Below is a small trained network, with its code and all its weights. Each question gives an input and a class and asks what happens when units are switched off, that is, made to give their printed mean instead of their output.

import numpy as np


def w(rows, s, z=0):
    codes = np.array(rows[::2]) - 128.0
    scale = np.full(codes.shape[1], s)
    scale[-1] = z or s
    return codes * scale


def f(y):
    return y / 2 * (1 + np.tanh(0.7978845608 * (y + 0.044715 * y**3)))


def log_softmax(a):
    a = a - a.max(-1, keepdims=True)
    return a - np.log(np.exp(a).sum(-1, keepdims=True))


def net(x, mask):
    res = np.array(x, float).reshape(1, 4) / 4 @ E
    y = f(res @ A[0][:, :-1].T + A[0][:, -1])
    res = res + np.where(mask, y, B[0][:, -1]) @ B[0][:, :-1]
    return log_softmax(res[-1] @ U[:, :-1].T + U[:, -1])


A, B = {}, {}
E = w([
[158,217,118,146,131,145,149,211],'x0',
[251,148,128,86,83,157,191,105],'x1',
[130,190,190,140,81,55,139,106],'x2',
[152,145,157,98,209,58,104,192],'x3',
],0.013)
A[0] = w([
[164,102,93,82,144,120,171,126,255],'n0',
[127,119,132,115,95,136,161,73,143],'n1',
[183,117,108,126,149,129,132,179,202],'n2',
[135,128,141,137,13,115,179,93,238],'n3',
[195,140,115,85,118,92,158,154,150],'n4',
[153,132,119,107,58,137,141,78,139],'n5',
[73,119,139,122,167,84,71,160,222],'n6',
[72,138,141,163,162,72,109,166,196],'n7',
[164,151,122,110,126,161,153,163,174],'n8',
[138,93,127,73,136,126,145,85,223],'n9',
[112,101,65,119,149,191,76,134,211],'n10',
[130,114,81,143,97,161,151,104,174],'n11',
[137,134,127,176,69,135,119,105,206],'n12',
[135,159,67,139,177,144,70,189,219],'n13',
[131,98,178,119,69,129,175,97,153],'n14',
[92,176,110,157,106,113,102,144,132],'n15',
[252,155,153,134,83,149,182,110,209],'n16',
],0.016,0.0042)
B[0] = w([
[179,78,139,84,182,190,139,155,182],'n0',
[144,149,89,160,192,84,75,166,179],'n1',
[172,87,172,100,77,136,177,137,176],'n2',
[148,192,62,112,146,136,93,143,221],'n3',
[136,128,178,54,120,128,146,83,192],'n4',
[184,172,102,185,197,102,83,158,195],'n5',
[54,58,183,104,102,28,94,123,232],'n6',
[55,100,152,98,7,53,86,119,226],'n7',
[133,132,120,50,52,167,216,142,178],'n8',
[165,129,157,134,157,142,82,97,179],'n9',
[105,107,132,222,159,143,202,93,204],'n10',
[135,188,115,226,180,124,180,119,184],'n11',
[109,206,73,115,139,142,92,142,175],'n12',
[113,81,118,122,102,143,143,182,205],'n13',
[139,154,109,137,159,109,81,182,186],'n14',
[95,137,135,143,78,121,123,134,171],'n15',
[201,189,154,89,131,142,146,130,254],'n16',
],0.012,0.021)
U = w([
[61,21,175,125,92,22,99,143,175],'0',
[161,175,54,170,205,108,42,156,181],'1',
[59,144,76,130,62,190,151,196,93],'2',
[49,133,78,213,214,135,171,78,68],'3',
[189,148,152,69,148,145,183,130,173],'4',
[44,176,90,132,59,73,104,124,2],'5',
[122,73,76,184,146,170,210,172,58],'6',
[118,2,162,138,198,134,105,78,128],'7',
],0.011,0.0022)

Each question gives the input, the list of numbers given to net, and the class t.
The units are the neurons (one row each of A and B). Each row of codes is followed by its name. A weight is (code - 128) times the scale printed after its matrix; where a second scale follows, it is the last column's (A, B and U).
mask holds one flag per neuron, in row order. A switched-off neuron (its flag False) gives its mean, the last column of its row in B, instead of its output. The means were averaged over made-up inputs and are rounded, as every weight is.
A unit's drop is (log p(t) with every unit on - log p(t) with that unit switched off) / (log p(t) with every unit on - log p(t) with every unit switched off).
unit that matters most: the unit with the biggest drop
top k neurons: the k neurons with the biggest drops, biggest first
drop when u is switched off: that unit's drop, to one decimal
input [5,-5,0,-4], class 0: unit that matters most => n3
input [-5,2,-5,8], class 7: top 2 neurons => [n7 n0]
input [-4,-5,0,-7], class 3: top 3 neurons => [n10 n16 n11]
input [8,-1,-6,2], class 2: top 2 neurons => [n8 n11]
input [5,-4,2,-2], class 0: top 2 neurons => [n3 n16]
input [2,-2,6,-3], class 1: top 4 neurons => [n6 n8 n3 n7]
input [3,2,-7,7], class 4: top 4 neurons => [n7 n4 n2 n8]
input [0,1,-5,-6], class 3: top 3 neurons => [n10 n11 n16]
input [6,0,-5,4], class 0: top 4 neurons => [n16 n3 n11 n12]
input [5,1,-3,-6], class 1: top 2 neurons => [n12 n7]
input [-7,-3,-4,-8], class 3: top 2 neurons => [n10 n11]
input [2,0,-7,-8], class 3: drop when n10 is switched off => 0.2
input [5,1,-4,3], class 4: drop when n2 is switched off => 0.1
input [-5,-6,-2,-8], class 3: drop when n10 is switched off => 0.1
input [6,0,-6,2], class 6: drop when n3 is switched off => 0.0
input [7,-1,-5,-8], class 6: unit that matters most => n8
